Below are the code and all the weights of a small trained network. Each question names an input and a class and asks about switching units off, where a switched-off unit gives its printed mean instead of its output.

import numpy as np


def w(rows, s, z=0):
    codes = np.array(rows[::2]) - 128.0
    scale = np.full(codes.shape[1], s)
    scale[-1] = z or s
    return codes * scale


def f(y):
    return y / 2 * (1 + np.tanh(0.7978845608 * (y + 0.044715 * y**3)))


def log_softmax(a):
    a = a - a.max(-1, keepdims=True)
    return a - np.log(np.exp(a).sum(-1, keepdims=True))


def net(x, mask):
    res = np.array(x, float).reshape(1, 8) / 4 @ E
    y = f(res @ A[0][:, :-1].T + A[0][:, -1])
    res = res + np.where(mask, y, B[0][:, -1]) @ B[0][:, :-1]
    return log_softmax(res[-1] @ U[:, :-1].T + U[:, -1])


A, B = {}, {}
E = w([
[132,118,110,254,104,96,208,152,137,102],'x0',
[175,223,119,136,66,68,80,78,161,114],'x1',
[162,130,160,65,86,113,212,178,201,192],'x2',
[122,133,135,126,127,125,130,135,124,123],'x3',
[125,129,128,129,127,130,127,131,131,126],'x4',
[123,133,129,126,126,129,130,129,132,121],'x5',
[234,78,193,128,135,140,101,158,147,57],'x6',
[104,143,249,168,127,197,130,42,152,159],'x7',
],0.008)
A[0] = w([
[97,135,98,152,155,129,97,85,86,73,99],'N0',
[115,146,155,33,131,147,59,120,113,172,132],'N1',
[163,127,140,81,94,105,183,141,189,159,132],'N2',
[161,128,1,99,118,61,135,215,93,95,4],'N3',
[134,116,114,161,144,146,81,98,67,68,139],'N4',
[117,146,94,167,165,116,69,91,69,79,111],'N5',
[125,144,125,212,111,90,189,148,135,118,117],'N6',
[154,140,158,88,101,120,187,151,164,167,117],'N7',
[136,126,112,226,87,115,177,139,135,123,125],'N8',
[146,138,133,90,108,98,180,174,192,182,115],'N9',
[133,143,123,26,140,137,81,107,120,146,116],'N10',
[167,205,113,140,76,65,71,99,174,119,86],'N11',
[110,137,208,190,113,167,157,71,145,157,33],'N12',
[84,49,147,139,175,212,159,158,102,143,86],'N13',
[39,163,90,137,123,140,147,99,122,202,76],'N14',
[82,166,85,125,130,134,138,110,113,186,49],'N15',
[235,75,194,131,142,166,95,154,171,44,80],'N16',
[149,202,155,141,59,104,99,53,166,111,56],'N17',
],0.0077,0.0026)
B[0] = w([
[85,126,166,176,78,150,110,175,162,190,181],'N0',
[167,64,59,144,91,193,156,59,87,50,206],'N1',
[63,122,142,199,68,162,70,171,152,166,196],'N2',
[229,228,212,103,254,204,93,50,182,148,254],'N3',
[75,134,142,183,72,141,72,175,150,195,196],'N4',
[62,113,155,193,82,165,63,180,176,161,204],'N5',
[161,53,67,107,78,191,160,63,96,40,191],'N6',
[79,123,152,186,85,165,45,157,136,159,187],'N7',
[147,50,50,95,90,157,142,67,96,52,195],'N8',
[71,115,157,199,81,188,49,165,160,156,202],'N9',
[146,56,49,150,91,173,171,81,77,42,193],'N10',
[29,43,120,37,211,81,183,199,189,107,211],'N11',
[222,178,168,107,198,198,97,41,149,128,198],'N12',
[85,95,155,56,214,72,190,188,177,129,212],'N13',
[182,216,100,113,91,48,195,144,45,190,198],'N14',
[145,173,109,116,86,78,162,127,79,147,163],'N15',
[168,225,93,101,47,16,184,147,7,187,229],'N16',
[108,88,180,73,208,74,171,154,197,127,200],'N17',
],0.0073,0.0071)
U = w([
[59,112,145,214,57,172,49,180,153,165,158],'0',
[147,43,50,138,79,178,147,70,97,28,111],'1',
[200,213,188,124,218,188,96,64,154,143,205],'2',
[152,214,103,129,55,6,163,156,48,169,70],'3',
[55,45,141,82,216,67,166,198,176,116,8],'4',
],0.013,0.0014)

Each question gives the input, the list of numbers given to net, and the class t.
The units are the neurons (one row each of A and B). Each row of codes is followed by its name. A weight is (code - 128) times the scale printed after its matrix; where a second scale follows, it is the last column's (A, B and U).
mask holds one flag per neuron, in row order. A switched-off neuron (its flag False) gives its mean, the last column of its row in B, instead of its output. The means were averaged over made-up inputs and are rounded, as every weight is.
A unit's drop is (log p(t) with every unit on - log p(t) with that unit switched off) / (log p(t) with every unit on - log p(t) with every unit switched off).
The circuit of an input: a set's keep is (log p(t) with only the set's units on - log p(t) with every unit switched off) / (log p(t) with every unit on - log p(t) with every unit switched off). Starting from the 12 units with the biggest drops (on a tie, the unit counted first), units are removed one at a time, each time the one whose removal leaves the highest keep (on an exact tie, the one counted first), for as long as the keep stays at least 0.8.
units of the circuit, in order: the units of the circuit, biggest drop first
unit that matters most: the unit with the biggest drop
top k neurons: the k neurons with the biggest drops, biggest first
drop of u: that unit's drop, to one decimal
input [3,7,-7,-7,-3,-3,8,-3], class 3: top 4 neurons => (N16, N9, N2, N7)
input [8,8,5,2,-5,-2,4,1], class 1: unit that matters most => N6
input [-3,2,-6,3,0,-8,-1,6], class 0: top 2 neurons => (N3, N5)
input [-5,-6,-3,3,2,-3,4,2], class 4: top 2 neurons => (N13, N6)
input [4,1,4,4,-1,0,0,-4], class 0: top 4 neurons => (N9, N12, N2, N1)
input [-4,-6,4,-3,0,-5,0,-6], class 2: top 3 neurons => (N3, N11, N17)
input [2,-4,-7,4,-4,0,4,7], class 0: top 3 neurons => (N3, N4, N5)
input [5,6,-1,-6,-4,-4,3,3], class 4: top 2 neurons => (N17, N11)
input [-1,-2,-8,-4,-8,-6,-2,8], class 0: top 3 neurons => (N3, N5, N4)
input [0,-7,-1,-7,-4,-5,0,6], class 4: top 2 neurons => (N13, N3)
input [6,3,-2,-6,-5,-8,-4,5], class 1: top 2 neurons => (N3, N8)
input [-1,5,-2,8,-1,7,5,-3], class 3: top 2 neurons => (N16, N13)
input [8,-8,3,-2,2,-8,-3,1], class 1: drop of N6 => 1.3
input [0,3,3,0,-7,2,7,1], class 3: units of the circuit, in order => (N16)
input [8,2,5,0,-3,8,-7,3], class 1: drop of N8 => 0.5
input [-1,7,-6,-4,-4,0,-7,4], class 3: drop of N9 => 0.5
